Here is a tiny trained network, its code and every weight. The questions are about switching its units off for an input and a class, where a switched-off unit gives its printed mean instead of its output.

import numpy as np


def w(rows, s, z=0):
    codes = np.array(rows[::2]) - 128.0
    scale = np.full(codes.shape[1], s)
    scale[-1] = z or s
    return codes * scale


def f(y):
    return y / 2 * (1 + np.tanh(0.7978845608 * (y + 0.044715 * y**3)))


def log_softmax(a):
    a = a - a.max(-1, keepdims=True)
    return a - np.log(np.exp(a).sum(-1, keepdims=True))


def net(x, mask):
    res = np.array(x, float).reshape(1, 4) / 4 @ E
    y = f(res @ A[0][:, :-1].T + A[0][:, -1])
    res = res + np.where(mask, y, B[0][:, -1]) @ B[0][:, :-1]
    return log_softmax(res[-1] @ U[:, :-1].T + U[:, -1])


A, B = {}, {}
E = w([
[193,96,149,148,148],'x0',
[233,248,82,162,94],'x1',
[79,102,38,183,104],'x2',
[131,157,171,134,77],'x3',
],0.013)
A[0] = w([
[126,110,127,113,202,132],'N0',
[128,41,36,105,165,144],'N1',
[99,75,140,160,157,51],'N2',
[95,82,172,100,228,159],'N3',
[35,37,79,107,121,254],'N4',
[143,162,71,191,105,123],'N5',
[250,140,155,132,227,172],'N6',
[116,156,151,49,158,96],'N7',
[209,164,99,123,59,149],'N8',
[180,200,223,41,52,173],'N9',
[110,141,79,167,136,125],'N10',
[134,106,66,131,118,112],'N11',
[161,213,83,157,143,161],'N12',
[30,24,174,117,151,83],'N13',
[8,151,148,115,32,131],'N14',
[156,52,165,109,202,144],'N15',
[172,75,225,97,162,235],'N16',
[141,77,107,159,102,94],'N17',
[62,164,2,205,82,194],'N18',
[157,218,144,104,36,196],'N19',
],0.011,0.005)
B[0] = w([
[129,111,79,81,114,153],'N0',
[116,73,177,204,155,192],'N1',
[121,121,88,119,134,158],'N2',
[151,75,97,62,150,198],'N3',
[67,54,158,111,121,250],'N4',
[133,117,150,157,196,179],'N5',
[202,179,183,36,63,203],'N6',
[142,88,126,203,165,151],'N7',
[147,151,151,114,140,196],'N8',
[121,117,236,226,202,219],'N9',
[47,165,45,174,145,158],'N10',
[118,113,102,188,162,152],'N11',
[125,177,126,92,108,197],'N12',
[140,105,117,87,130,236],'N13',
[66,107,139,78,53,202],'N14',
[216,117,115,114,117,185],'N15',
[198,128,176,87,136,201],'N16',
[97,84,97,195,165,143],'N17',
[36,182,72,195,122,242],'N18',
[177,254,171,155,191,212],'N19',
],0.0091,0.016)
U = w([
[165,181,247,171,196,147],'0',
[72,154,191,94,23,198],'1',
[79,113,104,226,154,190],'2',
[222,171,149,79,99,209],'3',
[122,221,9,171,153,80],'4',
[166,210,84,97,139,6],'5',
[161,20,59,89,167,74],'6',
],0.011,0.0026)

Each question gives the input, the list of numbers given to net, and the class t.
The units are the neurons (one row each of A and B). Each row of codes is followed by its name. A weight is (code - 128) times the scale printed after its matrix; where a second scale follows, it is the last column's (A, B and U).
mask holds one flag per neuron, in row order. A switched-off neuron (its flag False) gives its mean, the last column of its row in B, instead of its output. The means were averaged over made-up inputs and are rounded, as every weight is.
A unit's drop is (log p(t) with every unit on - log p(t) with that unit switched off) / (log p(t) with every unit on - log p(t) with every unit switched off).
The circuit of an input: a set's keep is (log p(t) with only the set's units on - log p(t) with every unit switched off) / (log p(t) with every unit on - log p(t) with every unit switched off). Starting from the 12 units with the biggest drops (on a tie, the unit counted first), units are removed one at a time, each time the one whose removal leaves the highest keep (on an exact tie, the one counted first), for as long as the keep stays at least 0.8.
units of the circuit, in order: the units of the circuit, biggest drop first
top k neurons: the k neurons with the biggest drops, biggest first
drop when u is switched off: that unit's drop, to one decimal
input [-3,-1,0,-6], class 6: top 3 neurons => (N9; N19; N18)
input [-2,0,3,3], class 2: units of the circuit, in order => (N6)
input [-3,1,5,5], class 4: units of the circuit, in order => (N9; N18)
input [-5,-2,-8,-7], class 6: units of the circuit, in order => (N19; N3)
input [7,2,4,3], class 4: units of the circuit, in order => (N9; N16)
input [8,0,-2,2], class 3: units of the circuit, in order => (N6; N1)
input [-1,-5,6,-5], class 6: top 3 neurons => (N13; N3; N9)
input [6,-6,-8,-7], class 6: top 2 neurons => (N3; N19)
input [-3,1,1,-3], class 2: top 3 neurons => (N6; N19; N15)
input [8,3,3,-8], class 3: top 3 neurons => (N6; N9; N19)
input [5,1,-7,-2], class 3: top 3 neurons => (N6; N1; N15)
input [5,4,7,-2], class 4: top 2 neurons => (N9; N4)
input [5,4,4,4], class 4: top 2 neurons => (N9; N16)
input [8,8,0,-8], class 3: units of the circuit, in order => (N6)
input [8,-2,-3,-4], class 3: drop when N6 is switched off => 0.1
input [-4,-5,2,1], class 6: drop when N6 is switched off => 0.3
